Here is a tiny trained network, its code and every weight. The questions are about switching its units off for an input and a target symbol, where a switched-off unit gives its printed mean instead of its output.

import numpy as np


def w(rows, s, z=0):
    codes = np.array(rows[::2]) - 128.0
    scale = np.full(codes.shape[1], s)
    scale[-1] = z or s
    return codes * scale


def f(y):
    return y / 2 * (1 + np.tanh(0.7978845608 * (y + 0.044715 * y**3)))


def softmax(a):
    e = np.exp(a - a.max(-1, keepdims=True))
    return e / e.sum(-1, keepdims=True)


def log_softmax(a):
    a = a - a.max(-1, keepdims=True)
    return a - np.log(np.exp(a).sum(-1, keepdims=True))


def net(x, mask):
    ids = ['βδζθμξπσ'.index(c) for c in x.split()]
    T = len(ids)
    res = E[ids] + P[:T]
    u = 0
    for l in range(3):
        r = res
        for j in range(2):
            rows = slice(2 * j, 2 * j + 2)
            q, k, v = (r @ M[l][rows].T for M in (Q, K, V))
            z = softmax(np.where(np.tri(T) > 0, q @ k.T / 2**0.5, -1e9)) @ v
            o = O[l][rows]
            res = res + np.where(mask[u + j], z, o[:, -1]) @ o[:, :-1]
        u += 2
        y = f(res @ A[l][:, :-1].T + A[l][:, -1])
        res = res + np.where(mask[u : u + 8], y, B[l][:, -1]) @ B[l][:, :-1]
        u += 8
    return log_softmax(res[-1] @ U[:, :-1].T + U[:, -1])


Q, K, V, O, A, B = {}, {}, {}, {}, {}, {}
E = w([
[177,217,173,227,80,226,82],'β',
[211,68,59,1,147,121,113],'δ',
[231,115,187,111,136,43,70],'ζ',
[169,63,152,82,12,133,184],'θ',
[191,176,163,158,114,81,197],'μ',
[241,100,92,239,95,174,136],'ξ',
[147,253,80,102,46,110,64],'π',
[80,41,109,175,151,88,1],'σ',
],0.017)
P = w([
[210,229,162,172,181,254,73],'0',
[173,239,153,130,145,211,108],'1',
[138,215,138,125,125,188,123],'2',
[115,183,130,115,102,158,123],'3',
[112,144,115,119,90,132,125],'4',
[106,114,103,124,77,101,128],'5',
[96,80,89,120,60,81,139],'6',
[88,49,76,125,52,56,150],'7',
[83,14,71,139,38,35,140],'8',
[88,3,77,133,39,29,129],'9',
],0.0075)
Q[0] = w([
[117,94,162,165,157,176,152],'0.h0',
[10,64,207,15,206,67,158],'0.h0',
[12,183,198,99,120,131,152],'0.h1',
[158,90,239,130,169,154,105],'0.h1',
],0.012)
K[0] = w([
[80,96,130,141,140,144,72],'0.h0',
[123,194,155,159,177,254,130],'0.h0',
[145,168,127,175,185,221,129],'0.h1',
[174,52,153,131,137,162,187],'0.h1',
],0.012)
V[0] = w([
[76,107,111,148,94,186,168],'0.h0',
[255,175,99,67,64,166,177],'0.h0',
[39,151,24,168,126,106,151],'0.h1',
[199,176,112,72,172,248,147],'0.h1',
],0.0055)
O[0] = w([
[191,188,76,139,154,210,226,91],'0.h0',
[125,143,216,40,62,254,179,254],'0.h0',
[168,246,141,101,123,214,67,76],'0.h1',
[210,6,214,242,135,132,93,161],'0.h1',
],0.0058,0.0085)
A[0] = w([
[164,216,179,72,219,76,120,138],'0.n0',
[215,138,136,107,182,134,190,89],'0.n1',
[59,142,122,168,238,144,91,102],'0.n2',
[127,151,146,80,172,161,116,44],'0.n3',
[130,95,101,101,139,163,106,110],'0.n4',
[99,96,154,254,107,126,228,140],'0.n5',
[177,196,111,133,166,209,151,1],'0.n6',
[69,102,98,166,100,168,43,99],'0.n7',
],0.0077,0.0042)
B[0] = w([
[90,87,174,115,65,80,99,133],'0.n0',
[81,114,161,134,66,169,126,215],'0.n1',
[216,70,128,169,106,128,188,159],'0.n2',
[80,185,113,137,165,146,86,111],'0.n3',
[47,222,107,103,117,207,143,218],'0.n4',
[125,255,49,75,95,90,149,252],'0.n5',
[153,143,51,127,114,203,135,129],'0.n6',
[93,147,200,149,184,132,213,237],'0.n7',
],0.0077,0.0033)
Q[1] = w([
[188,123,143,51,89,208,194],'1.h0',
[66,148,116,116,108,152,199],'1.h0',
[153,131,149,115,1,88,89],'1.h1',
[97,85,156,160,60,138,121],'1.h1',
],0.008)
K[1] = w([
[115,80,114,9,92,161,80],'1.h0',
[37,147,2,97,221,166,140],'1.h0',
[23,40,64,64,110,58,152],'1.h1',
[151,74,158,74,144,175,85],'1.h1',
],0.0071)
V[1] = w([
[117,191,192,165,179,84,203],'1.h0',
[99,63,77,172,70,44,25],'1.h0',
[117,140,241,254,12,112,83],'1.h1',
[208,195,128,71,64,87,113],'1.h1',
],0.0055)
O[1] = w([
[131,145,78,145,50,107,26,2],'1.h0',
[142,178,112,106,104,188,169,81],'1.h0',
[1,62,57,138,57,105,88,135],'1.h1',
[225,32,239,198,124,198,49,192],'1.h1',
],0.0078,0.0067)
A[1] = w([
[178,175,132,124,146,146,176,5],'1.n0',
[75,98,149,94,209,170,124,195],'1.n1',
[148,92,114,112,96,75,129,21],'1.n2',
[109,251,170,112,131,69,151,20],'1.n3',
[148,147,119,26,124,147,75,177],'1.n4',
[123,97,73,131,138,142,198,18],'1.n5',
[170,121,82,131,161,127,122,68],'1.n6',
[110,99,143,106,108,170,155,67],'1.n7',
],0.011,0.0026)
B[1] = w([
[163,129,156,164,184,131,155,187],'1.n0',
[64,166,31,204,134,71,181,248],'1.n1',
[145,109,136,95,154,208,62,161],'1.n2',
[2,84,191,136,114,175,154,163],'1.n3',
[111,166,111,94,200,175,133,254],'1.n4',
[202,181,167,89,158,115,54,153],'1.n5',
[132,143,117,120,182,49,150,127],'1.n6',
[170,83,31,121,131,134,98,245],'1.n7',
],0.0072,0.0075)
Q[2] = w([
[91,163,157,176,140,46,52],'2.h0',
[78,115,85,201,255,92,144],'2.h0',
[152,121,76,90,222,121,112],'2.h1',
[99,172,113,169,90,37,64],'2.h1',
],0.01)
K[2] = w([
[38,205,48,165,63,93,1],'2.h0',
[122,222,32,169,202,76,240],'2.h0',
[156,184,207,120,170,143,160],'2.h1',
[84,188,63,235,63,74,103],'2.h1',
],0.0069)
V[2] = w([
[1,142,47,123,191,184,94],'2.h0',
[250,245,16,97,83,95,121],'2.h0',
[26,46,32,128,122,171,125],'2.h1',
[157,6,76,119,64,1,191],'2.h1',
],0.0053)
O[2] = w([
[96,2,137,188,159,142,103,29],'2.h0',
[173,46,180,132,91,154,132,9],'2.h0',
[195,180,183,93,157,146,166,254],'2.h1',
[125,91,116,138,123,105,221,206],'2.h1',
],0.01,0.0046)
A[2] = w([
[190,152,110,234,179,79,99,151],'2.n0',
[152,45,159,144,174,153,164,7],'2.n1',
[163,84,70,25,157,95,143,115],'2.n2',
[143,160,216,89,56,140,96,91],'2.n3',
[135,71,254,97,80,45,98,5],'2.n4',
[159,187,155,196,141,168,169,56],'2.n5',
[135,157,122,20,97,188,131,3],'2.n6',
[132,189,52,138,122,121,198,94],'2.n7',
],0.009,0.0061)
B[2] = w([
[74,101,168,80,147,195,220,167],'2.n0',
[191,131,164,112,138,101,66,186],'2.n1',
[121,195,119,203,143,88,117,248],'2.n2',
[102,49,116,130,181,44,46,210],'2.n3',
[103,113,37,148,45,99,110,144],'2.n4',
[114,188,1,143,139,154,95,180],'2.n5',
[115,57,118,154,109,197,177,230],'2.n6',
[149,79,214,99,112,105,103,208],'2.n7',
],0.0094,0.012)
U = w([
[102,166,70,173,106,151,95,62],'β',
[184,104,240,88,208,138,62,109],'δ',
[117,110,97,60,253,143,152,212],'ζ',
[79,62,158,112,117,145,178,198],'θ',
[84,91,147,32,151,220,59,37],'μ',
[89,154,134,31,123,35,88,188],'ξ',
[110,91,26,84,136,34,103,2],'π',
[164,103,93,52,62,177,142,141],'σ',
],0.0069,0.0046)

Each question gives the input, a string of symbols that net reads in full, and the target symbol t.
The units are the heads (2 rows each of Q, K, V and O) and the neurons (one row each of A and B). Each row of codes is followed by its name. A weight is (code - 128) times the scale printed after its matrix; where a second scale follows, it is the last column's (O, A, B and U).
mask holds one flag per unit, layer by layer, with each layer's heads first. A switched-off unit (its flag False) gives its mean, the last column of its rows in O or B, instead of its output. The means were averaged over made-up inputs and are rounded, as every weight is.
A unit's drop is (log p(t) with every unit on - log p(t) with that unit switched off) / (log p(t) with every unit on - log p(t) with every unit switched off).
The circuit of an input: a set's keep is (log p(t) with only the set's units on - log p(t) with every unit switched off) / (log p(t) with every unit on - log p(t) with every unit switched off). Starting from the 12 units with the biggest drops (on a tie, the unit counted first), units are removed one at a time, each time the one whose removal leaves the highest keep (on an exact tie, the one counted first), for as long as the keep stays at least 0.8.
circuit, biggest first: the units of the circuit, biggest drop first
most important unit: the unit with the biggest drop
k most important neurons: the k neurons with the biggest drops, biggest first
k most important neurons of layer l: the k neurons of layer l with the biggest drops, biggest first
which heads matter: for each layer, one digit per head in row order, 1 if its drop is at least 0.15 and else 0, layers parted by /
input δ ξ μ σ δ ζ β σ π, target θ: which heads matter : 01 / 01 / 00
input π ζ ξ ζ σ π, target θ: which heads matter : 00 / 11 / 01
input ξ σ μ δ δ δ σ δ ξ σ, target δ: circuit, biggest first : [0.n7, 1.h1]
input π π σ β, target θ: circuit, biggest first : [0.h0, 2.n0, 2.h0]
input δ ζ θ δ π δ ζ β θ π, target σ: most important unit : 2.n6
input δ σ β, target θ: which heads matter : 11 / 01 / 10
input θ μ ξ σ σ ζ β, target ξ: 4 most important neurons : [2.n6, 0.n5, 1.n1, 1.n4]
input σ δ σ β σ σ δ ζ δ, target π: circuit, biggest first : [2.h1, 1.n1, 2.n2, 1.n7]
input δ ζ δ δ δ δ θ π, target σ: circuit, biggest first : [2.n6, 0.h1, 1.n1]
input δ ξ σ δ π δ π δ σ, target δ: circuit, biggest first : [2.h0, 2.n1]
input σ π μ, target θ: circuit, biggest first : [1.h1, 0.h0, 2.h0, 1.n4]
input δ σ δ σ ζ δ π δ δ β, target ζ: circuit, biggest first : [2.n5, 1.h1, 1.n0, 2.n0]
input σ ζ μ δ σ, target θ: 3 most important neurons : [0.n2, 0.n7, 1.n4]
input ξ δ ξ σ π ξ δ, target σ: circuit, biggest first : [2.h0, 2.n6, 1.h1]
input δ σ δ ζ δ μ δ, target ξ: 4 most important neurons of layer 1 : [1.n1, 1.n0, 1.n3, 1.n7]
input β μ ξ δ, target δ: which heads matter : 00 / 00 / 10
input σ ξ ξ, target θ: which heads matter : 10 / 01 / 11
input σ δ ξ β σ, target θ: most important neuron : [1.n4]
input π π ζ δ β σ σ μ, target ξ: which heads matter : 00 / 00 / 10
input ξ π μ ξ σ β δ δ δ ξ, target ζ: circuit, biggest first : [2.n5, 1.h1, 2.n0]
input β μ θ δ μ ζ, target π: most important unit : 2.n4
input β δ σ ζ δ π δ, target μ: 2 most important neurons : [1.n1, 1.n4]
input δ β ξ ζ ξ δ, target β: which heads matter : 00 / 00 / 01
input ζ δ ξ β π, target μ: circuit, biggest first : [2.n2, 1.n1, 1.n3]
input δ ξ ξ σ δ, target σ: circuit, biggest first : [2.n3, 0.n7]
input ξ ζ θ δ δ, target δ: circuit, biggest first : [1.h1, 2.n5]
input ζ σ π ξ, target θ: 2 most important neurons : [2.n0, 1.n4]
input δ δ μ σ δ, target ξ: 4 most important neurons of layer 1 : [1.n1, 1.n0, 1.n3, 1.n2]
input δ ξ δ θ θ δ, target θ: most important unit : 1.n1
